In the rows, 128 means zero.
Each row has two labels, one from each of two sets.
189, 134, 117, 111, 113, 108, 130, 132, 153, 105, 187, 141, 135, 132, 126, 115, 160, 125 : <47> + Zc
142, 148, 130, 133, 133, 119, 101, 136, 166, 122, 153, 122, 122, 138, 124, 119, 137, 129 : <48> + Zc
174, 132, 120, 114, 121, 105, 136, 127, 146, 101, 168, 134, 119, 134, 132, 122, 154, 128 : <47> + Zc
153, 164, 128, 123, 117, 119, 112, 123, 164, 120, 181, 124, 155, 125, 118, 119, 152, 124 : <47> + Zc
163, 152, 117, 116, 120, 122, 136, 132, 144, 115, 188, 132, 129, 129, 117, 119, 152, 119 : <47> + Zc
167, 157, 123, 111, 116, 125, 119, 126, 145, 117, 158, 125, 121, 131, 123, 117, 140, 132 : <47> + Zc
183, 159, 122, 120, 106, 120, 106, 129, 145, 113, 192, 129, 136, 140, 123, 113, 149, 122 : <47> + zq
169, 148, 123, 120, 119, 122, 113, 126, 146, 115, 162, 121, 131, 154, 131, 120, 137, 136 : <47> + rh
196, 158, 117, 119, 108, 115, 108, 126, 153, 105, 182, 135, 127, 138, 129, 121, 153, 127 : <47> + rh
142, 147, 126, 120, 114, 123, 124, 134, 180, 116, 177, 122, 149, 127, 134, 122, 149, 101 : <48> + Zc
138, 144, 116, 123, 123, 131, 143, 136, 131, 134, 168, 129, 129, 129, 124, 124, 143, 96 : <47> + Zc
177, 158, 126, 126, 116, 131, 99, 131, 162, 111, 169, 117, 113, 112, 117, 117, 122, 127 : <47> + zq
171, 133, 122, 109, 113, 119, 127, 145, 149, 102, 169, 135, 125, 132, 128, 127, 159, 122 : <48> + Zc
149, 138, 128, 127, 122, 125, 135, 132, 145, 112, 140, 118, 116, 138, 124, 126, 137, 120 : <47> + zq
157, 150, 124, 117, 117, 118, 121, 122, 135, 106, 172, 126, 130, 136, 127, 124, 132, 128 : <47> + Bb
103, 153, 125, 171, 130, 141, 127, 111, 145, 138, 178, 141, 180, 122, 126, 125, 135, 96 : <47> + zq
140, 122, 124, 105, 130, 130, 136, 141, 145, 117, 129, 136, 111, 124, 131, 134, 138, 131 : <48> + Bb
135, 163, 118, 137, 120, 135, 125, 127, 164, 114, 172, 131, 145, 137, 135, 125, 140, 107 : <47> + zq
161, 164, 126, 125, 121, 123, 117, 112, 141, 113, 165, 116, 118, 140, 121, 121, 143, 128 : <47> + Bb
153, 131, 122, 115, 126, 121, 132, 135, 136, 170, 166, 139, 126, 127, 113, 128, 150, 127 : <48> + Bb
161, 159, 131, 111, 106, 114, 89, 138, 172, 110, 166, 123, 126, 131, 130, 117, 146, 125 : <47> + Zc
157, 148, 113, 125, 118, 132, 112, 126, 139, 122, 145, 124, 122, 143, 131, 116, 134, 132 : <48> + rh
163, 143, 122, 136, 118, 125, 117, 138, 152, 111, 154, 133, 128, 132, 129, 118, 143, 115 : <48> + zq
178, 153, 130, 121, 118, 129, 108, 139, 151, 119, 169, 141, 130, 130, 130, 115, 143, 121 : <47> + zq
165, 151, 128, 99, 113, 115, 113, 137, 131, 105, 149, 119, 101, 144, 142, 121, 147, 141 : <48> + Bb
164, 155, 119, 124, 118, 120, 118, 133, 150, 119, 207, 133, 148, 130, 144, 134, 154, 121 : <47> + Bb
165, 142, 124, 124, 116, 115, 129, 127, 162, 109, 162, 136, 119, 130, 129, 118, 151, 116 : <47> + Zc
152, 138, 117, 120, 124, 127, 138, 130, 129, 113, 147, 131, 114, 130, 127, 124, 136, 130 : <47> + zq
153, 137, 124, 135, 110, 122, 109, 138, 176, 133, 178, 137, 142, 127, 129, 131, 150, 118 : <48> + zq
194, 136, 121, 102, 128, 118, 120, 141, 142, 95, 162, 134, 99, 139, 127, 117, 155, 137 : <47> + Zc
173, 167, 125, 109, 114, 123, 109, 129, 154, 112, 170, 124, 129, 140, 124, 111, 147, 121 : <47> + zq
144, 150, 119, 122, 117, 125, 129, 132, 153, 114, 170, 147, 128, 131, 126, 130, 142, 119 : <47> + Bb

Each row has two labels, one from each of two sets.
137, 116, 124, 133, 136, 123, 129, 129, 123, 138, 131, 127, 109, 124, 134, 126, 128, 129 : (51) + X
141, 128, 130, 124, 134, 132, 117, 136, 122, 132, 147, 124, 119, 117, 138, 129, 125, 133 : (51) + X
132, 112, 135, 146, 120, 114, 114, 119, 122, 117, 118, 144, 131, 156, 154, 117, 127, 129 : (51) + V
145, 131, 123, 123, 143, 126, 128, 139, 128, 125, 139, 125, 111, 114, 133, 124, 128, 156 : (53) + X
141, 137, 110, 126, 131, 124, 119, 131, 127, 118, 140, 136, 94, 105, 140, 131, 119, 136 : (51) + L
123, 116, 151, 133, 147, 113, 119, 110, 126, 150, 124, 125, 154, 148, 134, 92, 131, 137 : (53) + X
140, 127, 112, 133, 136, 126, 125, 139, 122, 131, 151, 128, 103, 114, 137, 127, 117, 124 : (51) + L
142, 139, 125, 128, 123, 126, 126, 121, 125, 105, 108, 140, 104, 121, 126, 140, 108, 133 : (51) + M
138, 125, 136, 134, 128, 118, 123, 118, 128, 109, 126, 143, 112, 125, 129, 115, 130, 130 : (51) + M
134, 121, 131, 134, 125, 100, 121, 124, 122, 130, 140, 124, 111, 121, 135, 137, 126, 136 : (51) + X
123, 114, 157, 135, 146, 116, 126, 119, 124, 127, 99, 146, 139, 155, 129, 105, 139, 136 : (53) + V
140, 141, 122, 122, 126, 120, 124, 114, 117, 109, 119, 138, 107, 121, 124, 132, 127, 143 : (53) + M

Each row has two labels, one from each of two sets.
129, 124, 133, 131, 127, 131, 127, 122, 121, 125, 108, 130, 133, 143, 139, 121, 139, 122 : Gp + Cl
121, 115, 130, 140, 125, 129, 132, 124, 128, 125, 129, 113, 121, 127, 125, 133, 125, 117 : sq + nl
124, 114, 130, 126, 139, 127, 132, 119, 124, 122, 97, 143, 129, 141, 143, 121, 125, 119 : Gp + qq
127, 138, 127, 145, 121, 130, 139, 101, 135, 98, 74, 114, 129, 131, 133, 131, 120, 137 : Gp + Dh
123, 120, 135, 125, 115, 125, 135, 134, 121, 105, 83, 112, 129, 132, 136, 134, 127, 131 : Gp + Dh
127, 141, 131, 139, 124, 123, 129, 123, 134, 105, 74, 113, 118, 125, 144, 128, 120, 122 : Gp + Dh
131, 117, 123, 117, 144, 133, 113, 126, 144, 133, 79, 134, 126, 116, 140, 134, 124, 144 : Gp + nl
129, 117, 142, 135, 117, 126, 131, 122, 130, 109, 95, 120, 123, 131, 120, 128, 134, 119 : sq + Dh
126, 134, 133, 124, 134, 125, 120, 122, 122, 120, 132, 130, 124, 127, 134, 139, 125, 134 : Gp + nl
119, 127, 144, 117, 113, 127, 128, 130, 127, 119, 74, 111, 119, 123, 140, 125, 124, 126 : Gp + Dh
138, 124, 126, 129, 123, 124, 119, 133, 131, 126, 94, 129, 119, 131, 115, 130, 120, 127 : lz + Dh
